Here is a tiny trained network, its code and every weight. The questions are about switching its units off for an input and a class, where a switched-off unit gives its printed mean instead of its output.

import numpy as np


def w(rows, s, z=0):
    codes = np.array(rows[::2]) - 128.0
    scale = np.full(codes.shape[1], s)
    scale[-1] = z or s
    return codes * scale


def f(y):
    return np.maximum(y, 0)


def log_softmax(a):
    a = a - a.max(-1, keepdims=True)
    return a - np.log(np.exp(a).sum(-1, keepdims=True))


def net(x, mask):
    res = np.array(x, float).reshape(1, 6) / 4 @ E
    y = f(res @ A[0][:, :-1].T + A[0][:, -1])
    res = res + np.where(mask, y, B[0][:, -1]) @ B[0][:, :-1]
    return log_softmax(res[-1] @ U[:, :-1].T + U[:, -1])


A, B = {}, {}
E = w([
[141,212,160,122,67,138],'x0',
[59,114,157,190,67,130],'x1',
[77,95,161,17,114,18],'x2',
[184,175,1,144,59,12],'x3',
[80,196,111,176,186,195],'x4',
[71,137,62,59,16,217],'x5',
],0.0071)
A[0] = w([
[137,148,92,110,160,58,115],'N0',
[106,124,203,66,206,161,164],'N1',
[178,135,93,181,179,141,29],'N2',
[135,144,102,82,119,118,181],'N3',
[151,147,88,168,177,131,61],'N4',
[155,147,94,117,159,41,162],'N5',
[156,122,84,113,161,7,150],'N6',
[106,215,127,167,91,136,87],'N7',
[111,97,193,137,106,169,134],'N8',
[153,112,34,29,73,129,200],'N9',
[132,144,168,110,105,113,5],'N10',
[140,167,168,119,114,106,91],'N11',
[100,117,111,86,93,130,154],'N12',
[183,70,161,156,126,88,118],'N13',
[102,108,194,81,191,160,78],'N14',
[191,148,69,186,170,145,58],'N15',
[112,237,111,167,113,160,99],'N16',
[109,136,96,145,155,133,88],'N17',
[137,127,179,88,176,161,185],'N18',
[174,145,198,139,80,85,183],'N19',
],0.012,0.0026)
B[0] = w([
[176,226,85,56,134,143,195],'N0',
[156,158,176,99,209,85,254],'N1',
[157,98,189,170,147,158,192],'N2',
[98,127,83,141,97,137,175],'N3',
[153,107,161,181,125,164,179],'N4',
[133,197,101,70,148,131,218],'N5',
[170,197,114,75,158,142,248],'N6',
[183,182,88,139,104,173,181],'N7',
[108,145,98,68,155,88,202],'N8',
[110,124,35,130,2,155,245],'N9',
[121,97,114,150,135,110,145],'N10',
[77,118,125,119,92,107,152],'N11',
[122,98,113,175,65,152,185],'N12',
[139,143,172,95,197,87,197],'N13',
[134,164,162,106,209,84,230],'N14',
[169,137,166,165,148,180,205],'N15',
[221,181,128,141,113,184,200],'N16',
[113,121,144,156,103,121,148],'N17',
[164,161,149,117,175,109,215],'N18',
[66,116,113,57,150,84,189],'N19',
],0.0098,0.0096)
U = w([
[119,141,151,48,223,66,134],'0',
[157,120,173,222,164,164,2],'1',
[2,12,87,137,35,110,132],'2',
[135,168,63,86,68,152,213],'3',
],0.0099,0.0031)

Each question gives the input, the list of numbers given to net, and the class t.
The units are the neurons (one row each of A and B). Each row of codes is followed by its name. A weight is (code - 128) times the scale printed after its matrix; where a second scale follows, it is the last column's (A, B and U).
mask holds one flag per neuron, in row order. A switched-off neuron (its flag False) gives its mean, the last column of its row in B, instead of its output. The means were averaged over made-up inputs and are rounded, as every weight is.
A unit's drop is (log p(t) with every unit on - log p(t) with that unit switched off) / (log p(t) with every unit on - log p(t) with every unit switched off).
The circuit of an input: a set's keep is (log p(t) with only the set's units on - log p(t) with every unit switched off) / (log p(t) with every unit on - log p(t) with every unit switched off). Starting from the 12 units with the biggest drops (on a tie, the unit counted first), units are removed one at a time, each time the one whose removal leaves the highest keep (on an exact tie, the one counted first), for as long as the keep stays at least 0.8.
units of the circuit, in order: the units of the circuit, biggest drop first
most important unit: the unit with the biggest drop
k most important neurons: the k neurons with the biggest drops, biggest first
drop when u is switched off: that unit's drop, to one decimal
input [0,2,6,-1,-1,1], class 3: most important unit -> N13
input [-4,-4,2,7,-2,-4], class 3: 2 most important neurons -> N9; N1
input [5,2,-5,-8,6,3], class 0: 4 most important neurons -> N8; N1; N14; N9
input [-7,3,3,7,6,-2], class 3: 2 most important neurons -> N1; N14
input [7,4,8,6,-7,8], class 2: 2 most important neurons -> N12; N9
input [0,8,4,0,8,-1], class 3: 2 most important neurons -> N1; N2
input [-6,5,0,4,-8,-1], class 3: 3 most important neurons -> N1; N9; N14
input [-8,6,-5,-5,1,5], class 0: 2 most important neurons -> N9; N8
input [6,1,-8,8,2,-1], class 1: 2 most important neurons -> N15; N2
input [-4,7,7,3,-6,0], class 3: 2 most important neurons -> N9; N6
input [5,3,-5,3,3,-1], class 1: drop when N9 is switched off -> 0.1
input [5,-2,-8,-6,-3,4], class 1: drop when N16 is switched off -> 0.3
input [-7,6,2,4,2,0], class 3: drop when N1 is switched off -> 0.6
input [-7,-2,3,7,-5,-3], class 3: units of the circuit, in order -> N9
